In the rows, zero is written as 128.
Each row of numbers belongs to one of the objects below and depends on some of the facts about them. Some rows are named. Which object is each other row?

There are 3 kinds of fact about the objects: γ, Ψ, ε.
biflofe γ: plistus,stebrun
braral γ: mogrubril,stebri,livo,daflil,tibri
bruklom γ: morom,megon
brustim γ: briklem,bridrik,pifle,gaskom,driskik
bufaso γ: skaskik,zadrora
dekisem γ: sebrur,vime,katreskem
dinul γ: trubrok,ranam,livo,drotran,kibi,tovusom
drali γ: klutoka,kibi,skonade
fatra γ: vefu,livo,lobrol
fifle γ: vefu,drube
fizedu γ: fetegril,bredistes
fliklifun γ: levam,stedolil
fupeda γ: driste,mima,tovusom
gafi γ: kitros,gatar
gafla γ: groskan,skupas
gitro γ: skaskik,stegril
grode γ: pifle
kadrun γ: truklo,lide,daflil
kegras γ: flezur,troklol,nugu
kesin γ: trubrok,pegros
kleflus γ: zadrora
klezu γ: mogrubril,briklem,vazen,tebu,stegril,zadre
klifuze γ: troklon,dralu,drotran,tizak,kibi,skupas,sokles
klisival γ: fetegril,sokles,klizi
klosin γ: bridrik,daflil
kogron γ: stebrun,veste
kope γ: trubrok,gaski,sakadrol,rokil,tosir
kulen γ: zukal,briklem,sakadrol
laskostol γ: plobrul,tizak,bedan
lilimok γ: livo
mebir γ: pifle,sebrur
nenil γ: kloflas,flezur,groskan,tibri,madu
nibun γ: tristor,driste,sokles
nofo γ: mogrubril,briklem,stebri,mima
nuklil γ: zukal,sebrur,lufa
petil γ: kloflas,mogrubril,tizak,vomi
pifezim γ: bedan,lobrol
pleflok γ: skonade
ploflar γ: tegas
plozakek γ: vaki,togur
pobedro γ: skuguta,mima,truklo,rokil,bredistes,kilar
rapa γ: plistus,tovusom
rudu γ: gibo,davobri,fetegril,skigazok,lota,stebrun,kleles,lufa
sabrum γ: paguk,sokles,kosten
samun γ: pegros,bestun,drotran,griklek
sede γ: tovusom
sevo γ: livo,vesoklor,tovusom
skedroskul γ: truklo,vomi
skeri γ: vide,troklol,zuflar,drotran,grobren
skigu γ: trubrok,flena,kluska,skupas,faflir
soge γ: sisa,katreskem
stinin γ: doru,levam,zuflar,kluska
tafles γ: skaskik,mima,tosir,gaskom
tagrogrus γ: gibo,mogrubril,skuguta,truklo,kluska,tegas
telar γ: kloflas,rokil,gaskom,kosten,zadre,veste
treto γ: gibo,gumar,pifle
zabros γ: flezur
zaflos γ: mogrubril,klutoka,daflil,togur,vime
zemok γ: mogrubril,bedan
zibrak γ: driste,groskan,brakeka,stebrun
zitok γ: bestun,peskil,lobrol
zoplok γ: lota,tizak,togur
zorom γ: morom,sisa,flezur,ziron
[bedan,bestun,biflofe,brezis,bridrik,briklem,bruklom,brustim,davobri,dekisem,dinul,doskos,drali,driskik,drotran,faflir,fatra,fifle,fizedu,fupeda,gabrovi,gibo,griklek,grobren,gumar,kilar,kitros,kleles,klezu,klifuze,klizi,kloflas,klutoka,kope,laskostol,lilimok,livo,lobrol,lota,lufa,madu,maraklan,mebir,mima,mogrubril,nibun,nofo,nugu,petil,pifezim,pifle,plistus,ploflar,rapa,rudu,sakadrol,sede,sevo,sisa,skaskik,skedroskul,skeri,skigazok,skigu,skonade,sokles,stebri,stebrun,stedolil,stegril,stinin,tafles,tebu,tegas,telar,togur,tovusom,tristor,troklon,trubrok,truklo,veste,vomi,zadre,zemok,zibrak,zukal] Ψ 432
[brakeka,bufaso,fetegril,flezur,fliklifun,gaski,gaskom,katreskem,kesin,klosin,kosten,nenil,pegros,pleflok,plobrul,plozakek,ranam,rokil,sabrum,skuguta,skupas,tizak,vefu,vide,zadrora,zaflos,ziron,zorom] Ψ 867
[braral,doru,dralu,drube,gatar,groskan,kadrun,kegras,kibi,kleflus,klisival,levam,lide,nuklil,paguk,peskil,plonomem,samun,sebrur,soge,troklol,zitok] Ψ 920
[bravun,bredistes,daflil,driste,flena,flikarim,gafi,gafla,gitro,grode,kluska,kogron,kulen,megon,morom,pobedro,tagrogrus,tibri,tosir,treto,vaki,vazen,vesoklor,vime,zabros,zoplok,zuflar] Ψ 970
[bedan,bravun,dekisem,doru,drali,faflir,fatra,fizedu,fliklifun,grobren,kesin,levam,megon,nenil,petil,plozakek,pobedro,ranam,rudu,samun,sebrur,skedroskul,skigazok,skonade,soge,tafles,tebu,tosir,vaki,vazen,vime,zadrora,zemok,zuflar,zukal] ε c
[bestun,biflofe,brustim,bufaso,dralu,flikarim,gaski,gatar,gibo,kegras,kilar,kitros,klezu,kulen,laskostol,lide,morom,nibun,nofo,paguk,peskil,ploflar,plonomem,rapa,rokil,sabrum,sakadrol,tegas,tibri,vefu,zibrak,zorom] ε b
[brakeka,braral,bredistes,brezis,bridrik,briklem,bruklom,daflil,davobri,dinul,doskos,driskik,driste,drotran,drube,fetegril,fifle,flena,flezur,fupeda,gabrovi,gafi,gafla,gaskom,gitro,griklek,grode,groskan,gumar,kadrun,katreskem,kibi,kleflus,kleles,klifuze,klisival,klizi,kloflas,klosin,kluska,klutoka,kogron,kope,kosten,lilimok,livo,lobrol,lota,lufa,madu,maraklan,mebir,mima,mogrubril,nugu,nuklil,pegros,pifezim,pifle,pleflok,plistus,plobrul,sede,sevo,sisa,skaskik,skeri,skigu,skuguta,skupas,sokles,stebri,stebrun,stedolil,stegril,stinin,tagrogrus,telar,tizak,togur,tovusom,treto,tristor,troklol,troklon,trubrok,truklo,vesoklor,veste,vide,vomi,zabros,zadre,zaflos,ziron,zitok,zoplok] ε a

Named rows:
[153 112 108 135 116 152 135 133 131 128 157 132 128 117 118 126 172 107
 129  94 130 103 143 118 151 147 124 117 139 129 119 129 124 136  91]: brakeka
[152 103 108 127 116 120 141 134 132 128 154 123 124 122 111 129 172  94
 136  93 132 115 140 131 150 146 121 115 145 131 115 140 121 138  94]: flezur
[136 113 129 127 127 121 139 122 136 112 146 140 126 103 125 127 188  99
 118 119 146 111 132 128 154 145 126 137 139 129 118 106 121 149 142]: gafi
[134 150 172 160 101 157 110 146 138 117 149 153 148 131 168 132  46 102
 152 221 129 180 139 123 140 115 126 123 109 150 141 128 115 139 204]: biflofe
[141 117 130 132 129 134 141 135 137 116 154 125 133 122 123 130 166 126
 119  96 128 105 123 118 151 139 115 132 138 119 116 120 130 132 108]: plistus
[152 108 106 126 115 128 139 133 133 127 154 128 121 114 115 128 168  94
 133  91 130 115 141 128 151 146 124 115 145 128 118 135 123 137  94]: katreskem
[140 119 129 130 129 132 140 135 137 117 155 125 132 121 124 130 164 125
 120  95 127 106 124 120 151 139 117 133 139 118 118 120 130 130 105]: togur
[153 104 119 130 112 143 130 131 126 115 150 126 134 102 122 125 166  88
 120 104 136  94 144 115 153 149 123 124 136 134 126 121 125 164 124]: zaflos
[ 94  87 122 145 119 167  91 116 105 143 132 136  90 195 113 124  63 118
 147 156 122 151 121 100 150 131 163 109  90 152 149 136 127 172 135]: plozakek
[142 119 129 130 130 135 139 133 139 118 154 125 130 118 123 129 160 126
 121  95 127 107 123 118 151 141 115 133 143 118 117 119 130 129 106]: veste
[136 118 130 125 125 127 134 122 136 111 147 144 126  95 131 126 181  97
 117 116 145 110 136 125 155 144 131 139 139 125 123 103 124 146 138]: treto
[135 158 161 164 105 164 114 147 144 130 156 158 141 143 162 132  48 120
 163 207 124 189 138 127 138 113 128 117 116 143 135 136 113 110 171]: gibo
[152 103 113 135 121 133 138 133 130 131 156 122 137 134 105 128 183 109
 136  97 135 101 143 120 148 147 126 117 140 134 114 142 120 132  87]: vide
[139 102 144 125 132 109 136 132 132 109 147 110 146 123 116 132 167 110
 117 111 137  94 125 120 149 142 116 140 136 128 118 126 127 153 136]: skeri
[143 118 129 131 131 131 139 133 140 118 154 126 130 117 121 129 158 126
 121  95 127 106 122 118 151 142 114 133 145 119 117 119 130 129 110]: briklem
[140 108 141 127 127 122 136 133 131 106 148 117 140 113 125 130 162 110
 112 108 134  94 125 116 152 142 114 140 134 125 122 115 130 157 138]: klifuze
[153 109 110 136 118 147 136 133 130 128 157 129 131 125 113 126 178 109
 130  93 132 101 142 118 150 147 124 117 139 131 117 131 123 136  90]: skupas
[ 84 101 124 142 134 138  95 109 113 144 127 130 106 200 111 127 111 131
 148 180 126 162  92 109 145 133 162 105  81 153 134 134 127 187 137]: samun

Which object is each row?
No name comes twice in this set of rows, the named rows included.
[148 115 129 132 134 134 138 132 144 120 152 126 126 111 117 128 153 127
 123  96 128 109 115 118 151 147 108 133 154 121 113 115 125 127 117] => stegril
[ 82  98 135 146 135 154 103 120 115 144 136 131  91 219 112 129  67 154
 148 149 114 163 100 105 147 122 155 118  91 139 139 137 131 142 119] => skonade
[ 83  89 143 143 135 147  99 117 112 134 129 125  95 203 114 129  61 139
 140 162 119 154  99 104 148 126 149 124  91 146 143 129 130 168 155] => zemok
[ 79  98 128 144 135 145 103 108 119 146 131 151  81 202 111 127  91 137
 152 165 130 175 108 118 150 127 166 118  97 146 136 126 121 143 140] => bravun
[ 94  81 122 143 120 150  94 115 107 144 131 131  88 199 107 126  66 114
 151 156 123 156 118 107 148 132 159 107  95 155 145 143 123 171 138] => nenil
[164 132 149 169 101 173 100 136 148 133 145 162 131 102 144 123  28  86
 169 220 134 185 139 120 142 141 112 108 148 169 131 124  99 140 224] => bufaso
[143 125 119 123 125 120 129 124 135 115 144 127 145  95 128 127 199  98
 118 125 139 107 118 120 151 150 127 122 130 129 116 115 128 176 126] => braral
[137 121 118 136 129 135 147 125 139 123 153 146 122 124 123 128 204 120
 124 111 140 119 131 134 153 142 124 127 135 127 110 111 121 128 111] => vesoklor
[ 87  97 132 147 139 154 101 117 121 146 136 134  85 208 107 128  56 156
 151 146 114 166  96 105 147 127 151 118 105 139 137 135 128 136 125] => tebu
[140 109 127 116 128  90 148 135 141 118 151 116 122 121 117 134 159 106
 129  93 128 125 120 139 150 138 113 129 148 118 113 134 126 132 110] => sisa
[139 108 131 123 132  99 145 135 139 120 152 114 132 131 113 134 169 117
 128  97 130 115 122 131 148 140 115 131 143 122 111 136 125 129 105] => nugu
[135 156 153 149 101 121 108 137 142 129 144 151 156 125 159 133  90  82
 167 239 138 198 131 137 135 122 139 103 108 156 130 143 108 155 189] => kegras
[ 82 101 133 145 137 156 101 119 118 145 137 134  88 211 112 129  59 155
 149 146 113 163 100 103 147 123 158 118  98 136 140 135 131 135 116] => skigazok

Now the same objects, written a new way:
Some objects and their rows:
[158 160 144 108 131 125 132 108 130 114 113 161 110 147 104  84 123 109
 148 127 152 119 105 126 146 125 119 107 131 129  95 143 133 120  95 125
 123 103 128 135 109 111 130 150 109 142 128 134 139 110]: bredistes
[157 158 124 190 111 161 125 147 131 126 123  63 124 172 130 170 132 170
  78 146 151 152 155 131  86 105 184  91 146 134 138  53 142 102 128 106
 157 135 123 156 169 136 155 116 182 178 179 115 122 137]: soge
[162 155 160 191 146 186 154 160 215 156 158  46 131 178 126 163 143 123
 112 177  70 135 172  96 114 154 164 156  87 133  68  72  80 162 118  70
 156 114 126 126 228 169 122  92 223 156  97 167  90 125]: fliklifun
[168 141 164 134 123 156 136 115 142 151 124 155  94  94  81 106 101 130
 134 131 146 133 122 147 158  98 127  83 149 172  85 123 167 100  90 161
 134 129  97 142 110  89 136 150 167 130 207 117 128 116]: ziron
[160 183 117 166 120 170 128  85 125 109 145 105 131 197  99 121 121 140
 133 139 159 129 135  84  76 174 166  92 132 125 148  82 121 102 108  94
 136 128 117 115 159 146 151 140 165 172 109 131 136 133]: tosir
[154 141 133 102 134 123 120 122 130 121 113 161 114 145 104 108 124 120
 155 125 144 113 103 136 142 137 118 116 138 139  91 143 153 130  84 133
 125  87 117 131 116 119 131 147 109 130 139 112 149 122]: lota
[162 140 162 118 124 144 115 123 148 142 125 146 104 114  95  97 118 130
 160 134 128 125 118 135 151 130 116 116 144 157  74 136 163 124  97 142
 129 103  99 143 127 105 127 149 151 132 170 111 130 123]: nugu
[150 139 154 115 110 108 134 174 125 131  89 109 118 143 136 138 148 122
 103 126 134 127 116 144 152  95 117 131 124 111  85 125 134 121 106 124
 140 105 144 166 116 106 144 125 106 133 152 146 135 125]: braral
[142 167 108 165 116 160 115 151 121 132 127  63 154 197 129 170 139 146
  94 136 148 129 153  91  73 154 162 119 137 114 148  64 129 133 116 114
 157 113 133 142 163 156 161 106 156 148 122 130 127 153]: tafles
[138 122  72 140 142 155 127 158 178 158 134 112 192 175 156 178 182  81
 112 149 129 150 156 155 119 148 133 106 133  96 105 113 129  93 168 142
  95 113 127 179 164 102 150  79 120 151 121 106 167 130]: ploflar
[137 150 119 168 116 180 154 145 138 137 123  63 132 199 116 178 147 153
  75 136 129 133 160 100  89 138 166 125 115 110 138  74 118 118 114  89
 135 124 134 122 160 159 151 117 172 150 130 135 128 139]: kesin
[155 144 141 104 132 123 118 124 131 123 116 155 116 144 103 106 126 117
 157 128 141 113 105 129 141 140 115 119 136 138  88 144 150 131  84 135
 127  90 116 133 118 117 131 145 114 127 137 118 146 123]: truklo
[136 120  69 136 138 156 129 153 173 157 132 114 188 177 153 177 181  84
 111 144 132 150 156 154 116 149 133 104 136  93 112 116 135  86 166 141
  91 115 124 175 157  98 151  84 118 151 127 101 171 132]: nibun
[155 142 133 103 138 119 118 119 129 117 114 163 115 146 104 108 122 119
 155 128 147 111 101 136 139 137 120 113 139 140  91 144 153 131  82 134
 125  87 118 130 115 120 131 146 107 130 138 112 148 120]: davobri
[149 135 148  96 113 136 124 126 127 133 112 144 110 144  97 106 136 131
 156 118 130 114 110 120 144 148 107 130 130 125  90 150 158 118  91 126
 115  94 111 131 109 113 133 156 118 127 146 118 148 129]: livo
[155 139 144 110 129 135 149 117 134 128 114 157 103 143  90 117 120 113
 138 123 139 113 106 133 151 128 116 112 121 134  87 144 139 113  74 126
 119 107 121 117 108 114 135 150 122 122 141 132 149 114]: tizak
[157 128  72 133 141 160 121 101 168 141 155 154 178 174 123 151 158  78
 165 144 140 138 135 145 111 189 130  83 137 113 108 129 143  66 141 139
  82 117 101 146 160  93 151 108 128 155 117  94 186 130]: kilar
[151 142 139 102 132 125 120 122 129 122 115 157 114 145 104 107 126 121
 157 127 140 113 104 133 143 140 116 119 136 138  89 146 152 130  83 131
 124  87 117 130 115 120 130 148 113 130 138 117 147 122]: sokles

Name these rows:
No name comes twice in this set of rows, the named rows included.
[136 153  99 173 131 168 153 140 131 123 119  77 132 203 122 183 141 151
  63 140 148 134 153 117  85 124 177 109 125 115 146  71 118 123 110  95
 140 118 141 121 155 163 150 114 155 155 132 122 135 131] => plozakek
[151 140  85 140 129 168 138 116 174 150 143 130 176 170 135 141 170  78
 130 145 137 156 152 142 123 156 131  89 130  96 113 123 125  61 169 133
  82 136 117 171 153  86 150 102 132 165 121 116 166 119] => flikarim
[130 130 147  99 107 131 128 177 128 151  88 105 123 145 128 134 159 133
 104 118 123 125 130 125 149 109 109 153 130 107  92 135 149 140 116 132
 126  93 134 159 107 116 138 129 110 119 151 129 132 134] => lilimok
[151 121  92 165 129 186 145 146 185 186 140 113 170 129 132 177 155  93
  89 149 138 169 173 170 133 107 143  71 146 126 107  94 147  59 170 168
  99 154 106 185 152  70 159  85 169 150 187 103 154 126] => zorom
[135 133 146 104 117 125 125 176 134 147  93 110 125 145 129 131 152 127
 107 125 126 124 128 128 149 109 111 148 130 112  90 133 144 145 112 133
 133  91 136 159 112 119 135 125 110 119 148 129 129 131] => dinul
[157 125  80 133 134 168 123 105 172 147 155 146 175 166 121 152 159  85
 165 143 134 140 140 144 113 188 129  87 138 112 105 129 147  61 145 138
  80 120  96 151 160  88 150 111 137 156 127  92 183 130] => kitros
[170 164 113 175 123 155 125  97 123  94 142 105 120 194 107 152 119 154
 131 145 158 128 124 118  76 160 180  83 133 135 137  76 136  89  94  85
 141 122 117 115 171 146 152 139 164 180 135 114 149 132] => sebrur
[134 116  75 133 126 164 131 155 169 162 129 108 186 176 149 179 186  92
 111 141 126 151 161 149 118 154 127 112 134  87 114 119 139  80 169 137
  85 118 120 175 152  93 154  89 120 149 132 100 171 135] => laskostol
[156 142 142 110 135 133 147 116 134 126 115 162 105 142  92 116 119 110
 138 124 143 115 105 136 150 124 120 106 124 138  87 142 138 113  72 129
 122 104 123 116 108 115 134 147 121 124 142 131 146 113] => brakeka
[140 152 150 112 122 126 138 160 137 138  92 117 118 141 130 107 147 118
  96 131 137 136 128 132 154  87 120 132 129 111  92 132 126 141 123 129
 132 104 145 165 110 114 133 126 111 135 140 145 118 116] => gafla
[148 138 169 116 135 129 126 180 175 157 111 104 124 131 132 121 149 111
 128 145  97 125 134 127 161 114 114 162 117 129  53 131 126 169 116 124
 144  85 130 162 150 125 119 110 138 124 132 145 108 124] => stinin
[151 138 146  99 122 130 122 125 130 128 112 149 112 143 101 107 132 124
 155 122 135 112 107 127 145 142 111 126 133 131  88 146 153 124  89 129
 120  91 113 132 113 116 133 151 115 127 141 117 146 126] => tovusom
[181 160 151 181 128 167 131 105 171 113 163  85 116 185 107 140 128 143
 161 163 104 128 136 103  94 185 169 119 105 139  90  85 114 110 100  60
 142 115 106 113 212 153 131 133 201 180 112 138 129 128] => doru
[167 167 154 103 111 121 101 129 111 141 127 143 140 133 101 106 111  94
 168 114 151 104  99  96 133 167  96 111 138 137  97 127 143 123  75 164
 152 110 115 145 111 100 161 133 120 109 124 155 140 147] => skaskik

